[118 107 115 150] ans = 150, 118

[114  98 132 120 129 135] ans = 135, 132

[[133 114 123 122]
 [121 124 138 125]
 [120 121 136 155]] ans = 155, 138

[127 142 136 104 131 119 143] ans = 143, 142

[[125 128 137 141]
 [146 115 148 133]
 [141 132 114 153]] ans = 153, 148

[122 126 103 106 132 146 130] ans = 146, 132

[115 108 148 103 107] ans = 148, 115
---
[148 131 138 116 104 137 109] -> 116, 148

[137 113 138 154 144] -> 138, 154

[[120 112 144 127 133 152 129]
 [129 131 125 130 127 118 129]
 [128 128 128 128 128 128 128]] -> 130, 152

[102 140 128 110 150] -> 128, 150

[149 143 101 123 106 116 130] -> 123, 149

[[157 152 145 140 150 135  99]
 [153 147 146 142 142 134 107]
 [134 130 130 130 130 129 115]] -> 142, 157

[131  99 124 133 155] -> 124, 155

[[107 129 146 157 118 146 127]
 [147 128 114 132 140 142 137]
 [135 138 134 130 137 120 117]] -> 132, 157
---
array([126, 135, 129, 106, 120]) ans = 106
array([135, 122, 133, 136, 154]) ans = 136
array([105, 116, 142, 100, 104]) ans = 100
array([148, 126, 107, 114, 105]) ans = 114
array([119, 124, 106, 138, 132]) ans = 138
array([119, 151, 112, 145, 146]) ans = 145
array([106, 117, 111, 133, 125]) ans = 133
---
Q:
[[128 136 141 147]
 [149 147 143 136]
 [144 148 150 148]]
A: 141

Q:
[[110 119 144 109 157 117 132]
 [144 129 110 116 113 125 113]
 [113 107 127 113 138 130 138]]
A: 117

Q:
[[125 153 138 118 106 113 135]
 [138 108 126 132 125 132 126]
 [135 132 128 142 107 117 115]]
A: 113

Q:
[[137 141 124 113 127 145 136]
 [129 144 114 124 146 111 124]
 [137 111 103 126 150 138 108]]
A: 145

Q:
[[123 124 121 140 136 155 122]
 [126 130 146 138 110 103 133]
 [124 131 144 141 113 120 129]]
A: 155

Q:
[[137 140 123 111]
 [132 118 129 113]
 [141 115 107 123]]
A: 123

Q:
[[116 122 141 107 136]
 [136 104 108 147 111]
 [149 137 123 139 152]]
A: 107

Q:
[[112 119 138 144]
 [120 127 119 126]
 [109 100 125 148]]
A: 138
---
120  112  117  137  151  122
131  117  101  121  150  139
124  139  154  135  107  117
=> 154

116  144  141  154  120 => 144

106  126  128  130 => 106

116  119  104  125  126  122  114
126  155  117  143  131  127  127
=> 143

121  156  145  112 => 121

129  156  122  140  145  152  136
130  136  146  121  118  115  128
=> 121
---
[[126 131 134 135 111 129]
 [136 127 118 101 149 131]
 [126 133 135 127 126 145]] out 135

[[121 122 135 132 127 132]
 [127 123 106 126 133 146]
 [117 121 136 127 110 127]] out 136

[[135 120 124 130 138 128]
 [126 120 118 142 132 157]
 [113 131 144 100 123 136]] out 144

[[129 129 135 120 115 113]
 [150 104 140 112 151 139]
 [120 142 137 142 124 129]] out 137

[[154 119 133 129 127 134]
 [136 141 103 129 129 151]
 [136 137 141 121 129 145]] out 141

[[143 109 114 124 107 119]
 [114 134 124 104 141 106]
 [118 113 106 102 111 105]] out 106
---
121,105,133,124,123,127,140
121,105,133,124,123,127,140
120,107,134,127,125,125,138
-> 107

119,119,135,158,100,147
132,122,130,151,102,138
130,126,122,109,144,114
-> 126

127,128,150,120
130,130,157,127
124,128,154,126
-> 128

124,151,120,112,114,140
130,104,135,148,114,111
117,149,118,108,130,132
-> 149

136,131,124,133,124,155
130,129,127,130,127,137
130,129,127,129,127,135
-> 129

104,152,146,150
148,104,107,106
113,143,145,145
-> 143

125,117,135,109,123,127
138,132,135,107,123,133
136,145,102,125,157,102
-> 145
---
[[131 135 119 120 136]
 [125 120 130 116 128]
 [147 146 105 128 133]] yields 116

[[105 116 115 132]
 [136 134 111 112]] yields 115

[[124 128 146 154 130]
 [128 129 158 126 128]
 [140 111 115 145 121]] yields 126

[[123 143 104 123 116 118 144]
 [123 131 115 125 122 118 130]] yields 118

[[130 125 127 125 132 125 126]
 [138 118 150 132 133  99 129]] yields 125

[[135 118 123 150 103 113]
 [134 128 116 131 126 122]
 [134 124 118 127 124 118]] yields 126
---
[125 145 137 149 156] ⇒ 125
[111 102 134 131 108 126] ⇒ 111
[127 138 105 145 149 134] ⇒ 127
[142 156 141 129 141] ⇒ 142
[127 150 120 112 123 113] ⇒ 127
[141 139 130 132 107 132] ⇒ 141
[110 105 129 117 139] ⇒ 110
[154 128 138 142 122 113 150] ⇒ 154
---
Input:
[[118 132 107 145]
 [124 145 112 143]]
Output: 124

Input:
[[120 126 136 140]
 [123 134 129 125]
 [101 130 126 118]]
Output: 101

Input:
[[117 131 154 150]
 [154 115 129 138]
 [157 152 140 115]]
Output: 157

Input:
[[123 131 128 128]
 [107 145 119 130]
 [118 135 123 129]]
Output: 118

Input:
[[123 125 147 151]
 [125 129 110 130]
 [123 120 132 138]]
Output: 123

Input: [134 129 150 157]
Output: 134

Input:
[[129 139 102 136]
 [113 145 122 154]]
Output: 113

Input: [137 124 100 120]
Output: 137
---
[[139 121 127 135 120 139]
 [142 128 135 153 127 139]
 [138 123 124 149 129 146]] ==> 124

[[137 122 140 139 121]
 [122 134 134 146 128]
 [134 118 131 105 141]] ==> 131

[[126 126 132 120 126]
 [121 132 100 137 121]
 [130 129 139 123 130]] ==> 139

[[119 121 119 146 120]
 [115 116 109 104 122]
 [109 120 139 143 147]] ==> 139

[[119 131 100 103 106 105 127]
 [151 117 142 140 125 139 115]
 [137 125 138 136 144 135 131]] ==> 138

[[130 129 126 122 134 124 130]
 [118 153 120 137 118 120 153]
 [123 144 124 136 122 121 142]] ==> 124

[[101 152 145 146]
 [105 152 143 148]
 [129 131 112 107]] ==> 112
---
[[122 141 142 120 132 115]
 [140 101 120 126 132 123]]: 142

[[128 107 109 155 154 123]
 [145 124 102 140 129 150]]: 109

[[142 116 126 104 121]
 [122 125 124 124 116]]: 126

[[143 131 124 126 133 133 125]
 [133 147 154 139 128 126 120]]: 124

[[115 138 129 120 107 144 127]
 [139 114 120 130 142 133 118]]: 129

[[116 136 117 134 123 123]
 [103 125 118 130 140 115]]: 117

[[116 151 134 121]
 [128 128 122 135]]: 134

[[105 102 102 156 102 108]
 [124 118 115 140 119 126]]: 102

[[150 122 111 140 112]
 [143 127 128 140 116]]: 111
---
[[146 120 152 103  99 100]
 [120 105 153 101 137 136]
 [127 157 103 144 114 116]] out 103

[[127 114 105 131]
 [124 129 112 126]
 [128 130 125 125]] out 125

[[111 112 117 112]
 [122 128 134 125]
 [104 110 112 117]] out 112

[[135 127 125 123 146]
 [149 118 114 117 144]
 [110 140 157 154 111]] out 157

[[124 141 136 129 129 123 111]
 [135 140 127 145 150 149 132]
 [108 137 133 117 115 123 127]] out 133

[[105 105 103 131 106 146]
 [131 131 106 106 135 119]
 [148 118 120 121 113 141]] out 120
---
[[131 130 135 134 139]
 [116 119 116 112 112]
 [128 122 113 108 104]] 130

[[117 140 108 116]
 [120 140 153 116]
 [123 137 143 109]] 140

[[100 108 111 109 100 108]
 [111 117 119 118 111 118]
 [107 118 120 123 111 120]] 108

[[149 116 106 142 115 147 125]
 [143 110 148 142 142 134 122]
 [109 145 133 108 139 134 130]] 116

[[125 148 125 123 150 121]
 [112 119 118 156 125 149]
 [124 148 126 127 155 123]] 148

[[107 132 139 116 142]
 [144 132 130 144 131]
 [102 118 132 103 133]] 132

[[124 139 131 105 113 149]
 [110 117 118 102 117 127]
 [109 108 112 114 120 119]] 139

[[153 103 111 108 123]
 [105 108 151 117 105]
 [108 114 145 110 150]] 103

[[119 142 104 105 107]
 [140 134 150 137 126]
 [104 127 113 119 106]] 142

[[110 123 121 111]
 [137 135 123 132]
 [124 130 127 105]] 123
---
116	127	116	131	142
105	124	138	113	128
121	129	113	132	140
result: 127

112	130	135	118	109	121	118
132	139	143	98	101	145	127
130	117	112	137	141	124	125
result: 130

109	139	136	135	114
134	146	121	121	127
106	113	132	122	124
result: 139

149	137	128	129	131
131	129	128	136	150
141	146	129	129	128
result: 137

120	127	126	126	133	154
125	139	123	127	132	123
131	127	126	135	130	128
result: 127

140	120	114	124	125	121
127	118	143	145	133	130
123	113	149	136	127	137
result: 120

123	124	132	123	113	106
121	119	119	110	134	132
130	137	122	114	133	148
result: 124
